Below are the code and all the weights of a small trained network. Each question names an input and a class and asks about switching units off, where a switched-off unit gives its printed mean instead of its output.

import numpy as np


def w(rows, s, z=0):
    codes = np.array(rows[::2]) - 128.0
    scale = np.full(codes.shape[1], s)
    scale[-1] = z or s
    return codes * scale


def f(y):
    return np.maximum(y, 0)


def log_softmax(a):
    a = a - a.max(-1, keepdims=True)
    return a - np.log(np.exp(a).sum(-1, keepdims=True))


def net(x, mask):
    res = np.array(x, float).reshape(1, 5) / 4 @ E
    y = f(res @ A[0][:, :-1].T + A[0][:, -1])
    res = res + np.where(mask, y, B[0][:, -1]) @ B[0][:, :-1]
    return log_softmax(res[-1] @ U[:, :-1].T + U[:, -1])


A, B = {}, {}
E = w([
[122,151,151,39,213,151,72,48,191,149,48,158],'x0',
[53,207,45,81,93,148,115,132,161,75,206,197],'x1',
[173,112,68,108,110,168,27,157,59,61,71,125],'x2',
[166,149,50,95,138,40,247,100,127,90,58,59],'x3',
[215,200,115,140,179,204,126,129,133,154,181,133],'x4',
],0.011)
A[0] = w([
[54,216,87,81,93,129,112,123,140,76,173,147,128],'N1',
[207,162,121,86,175,92,212,146,101,86,121,95,60],'N2',
[153,130,65,140,114,96,162,79,132,94,121,82,28],'N3',
[149,141,97,128,141,145,82,175,100,81,95,127,1],'N4',
[112,120,148,115,122,117,162,108,227,189,144,145,59],'N5',
[145,56,179,182,178,114,129,115,107,142,82,70,140],'N6',
[71,105,175,144,85,104,79,130,108,144,112,167,154],'N7',
[230,59,199,133,120,109,105,102,57,230,104,82,26],'N8',
[177,115,91,92,106,158,58,114,63,89,83,140,120],'N9',
[207,206,134,147,189,191,104,143,84,170,186,124,108],'N10',
[1,36,166,111,76,103,101,112,100,134,111,140,185],'N11',
[122,158,166,148,158,110,181,95,108,180,147,145,122],'N12',
[122,188,152,90,195,149,119,105,162,123,92,146,80],'N13',
[79,147,136,142,163,198,105,175,125,146,157,116,152],'N14',
[108,104,198,161,125,162,64,180,110,171,182,178,120],'N15',
[195,121,109,127,129,137,89,161,98,92,82,135,121],'N16',
[121,132,75,77,122,56,171,125,128,100,106,143,160],'N17',
[148,111,96,203,128,135,167,206,97,106,204,115,45],'N18',
[94,109,115,69,156,87,76,86,156,160,84,143,156],'N19',
[87,126,160,116,136,91,166,117,148,178,168,114,167],'N20',
[121,160,120,187,48,120,164,170,91,128,152,143,90],'N21',
[158,193,127,154,163,125,156,154,147,201,135,163,118],'N22',
[137,159,147,41,151,180,108,99,173,148,110,118,77],'N23',
],0.0094,0.002)
B[0] = w([
[118,201,81,89,39,60,69,61,94,205,182,182,211],'N1',
[84,152,169,95,154,163,122,113,199,76,140,107,207],'N2',
[76,105,164,137,157,224,158,133,177,86,93,190,185],'N3',
[84,72,109,175,178,121,114,151,107,137,176,187,174],'N4',
[97,84,136,185,146,96,154,121,138,158,150,144,186],'N5',
[117,188,73,84,104,131,103,105,110,150,186,155,226],'N6',
[142,108,101,80,146,196,170,152,162,53,165,114,187],'N7',
[90,208,94,52,90,124,50,80,142,211,126,180,249],'N8',
[72,68,116,241,157,63,136,134,167,154,191,145,210],'N9',
[192,158,11,99,184,84,187,190,105,86,118,36,212],'N10',
[173,175,1,98,197,107,206,188,99,102,118,55,217],'N11',
[109,112,134,159,144,69,130,112,178,114,162,181,179],'N12',
[96,87,180,151,69,161,160,98,78,176,102,74,201],'N13',
[114,175,175,106,161,164,171,119,165,82,155,119,179],'N14',
[79,142,166,131,149,184,159,112,212,73,91,143,228],'N15',
[94,107,85,165,180,67,146,91,171,142,182,142,190],'N16',
[119,182,99,118,162,175,155,145,202,84,135,117,199],'N17',
[123,77,164,149,82,182,103,70,109,170,57,56,200],'N18',
[124,111,110,171,84,127,153,115,85,132,34,72,204],'N19',
[115,87,81,195,152,64,152,107,124,150,168,153,183],'N20',
[120,118,152,156,50,154,119,59,69,150,90,56,189],'N21',
[159,79,65,127,142,94,158,170,100,137,180,109,174],'N22',
[121,101,177,139,41,152,146,111,89,107,73,52,204],'N23',
],0.0073,0.016)
U = w([
[99,242,99,69,76,112,58,92,88,188,176,191,114],'0',
[103,38,158,196,75,177,135,93,28,144,51,33,106],'1',
[92,2,115,251,192,53,145,139,127,139,212,177,114],'2',
[103,161,155,110,175,231,155,141,204,33,133,139,85],'3',
[196,168,50,102,183,81,196,222,62,79,136,35,171],'4',
[149,130,119,134,137,108,124,133,104,105,136,118,253],'5',
[161,95,230,121,133,97,58,216,45,94,109,181,68],'6',
[182,89,194,122,149,126,87,209,18,105,101,195,63],'7',
],0.0092,0.0067)

Each question gives the input, the list of numbers given to net, and the class t.
The units are the neurons (one row each of A and B). Each row of codes is followed by its name. A weight is (code - 128) times the scale printed after its matrix; where a second scale follows, it is the last column's (A, B and U).
mask holds one flag per neuron, in row order. A switched-off neuron (its flag False) gives its mean, the last column of its row in B, instead of its output. The means were averaged over made-up inputs and are rounded, as every weight is.
A unit's drop is (log p(t) with every unit on - log p(t) with that unit switched off) / (log p(t) with every unit on - log p(t) with every unit switched off).
The circuit of an input: a set's keep is (log p(t) with only the set's units on - log p(t) with every unit switched off) / (log p(t) with every unit on - log p(t) with every unit switched off). Starting from the 12 units with the biggest drops (on a tie, the unit counted first), units are removed one at a time, each time the one whose removal leaves the highest keep (on an exact tie, the one counted first), for as long as the keep stays at least 0.8.
units of the circuit, in order: the units of the circuit, biggest drop first
most important unit: the unit with the biggest drop
top k neurons: the k neurons with the biggest drops, biggest first
drop of u: that unit's drop, to one decimal
input [-8,8,4,7,-2], class 0: most important unit : N1
input [-7,-4,-3,8,8], class 3: top 3 neurons : [N2, N3, N11]
input [-4,7,8,1,1], class 2: top 4 neurons : [N9, N8, N4, N6]
input [8,6,-5,0,3], class 1: units of the circuit, in order : [N23, N13]
input [-5,1,0,-7,7], class 3: top 3 neurons : [N15, N11, N14]
input [4,3,6,0,-1], class 2: top 2 neurons : [N9, N8]
input [6,-7,5,8,7], class 3: top 3 neurons : [N2, N1, N3]
input [-4,-6,-7,4,6], class 2: top 2 neurons : [N12, N1]
input [4,1,0,-4,-4], class 1: top 4 neurons : [N10, N19, N17, N2]
input [4,7,-3,1,8], class 4: top 3 neurons : [N10, N8, N22]
input [-7,5,-3,-6,-1], class 1: top 3 neurons : [N21, N18, N8]
input [-5,-8,3,4,-8], class 0: top 2 neurons : [N8, N6]
input [-4,4,-2,3,3], class 0: top 2 neurons : [N1, N23]
input [-8,-5,-5,1,3], class 1: most important unit : N18
input [3,-5,8,-2,-7], class 2: drop of N10 : 0.1
input [-8,1,5,0,7], class 1: drop of N21 : 0.4
input [-1,-2,-4,6,2], class 3: drop of N2 : 0.3
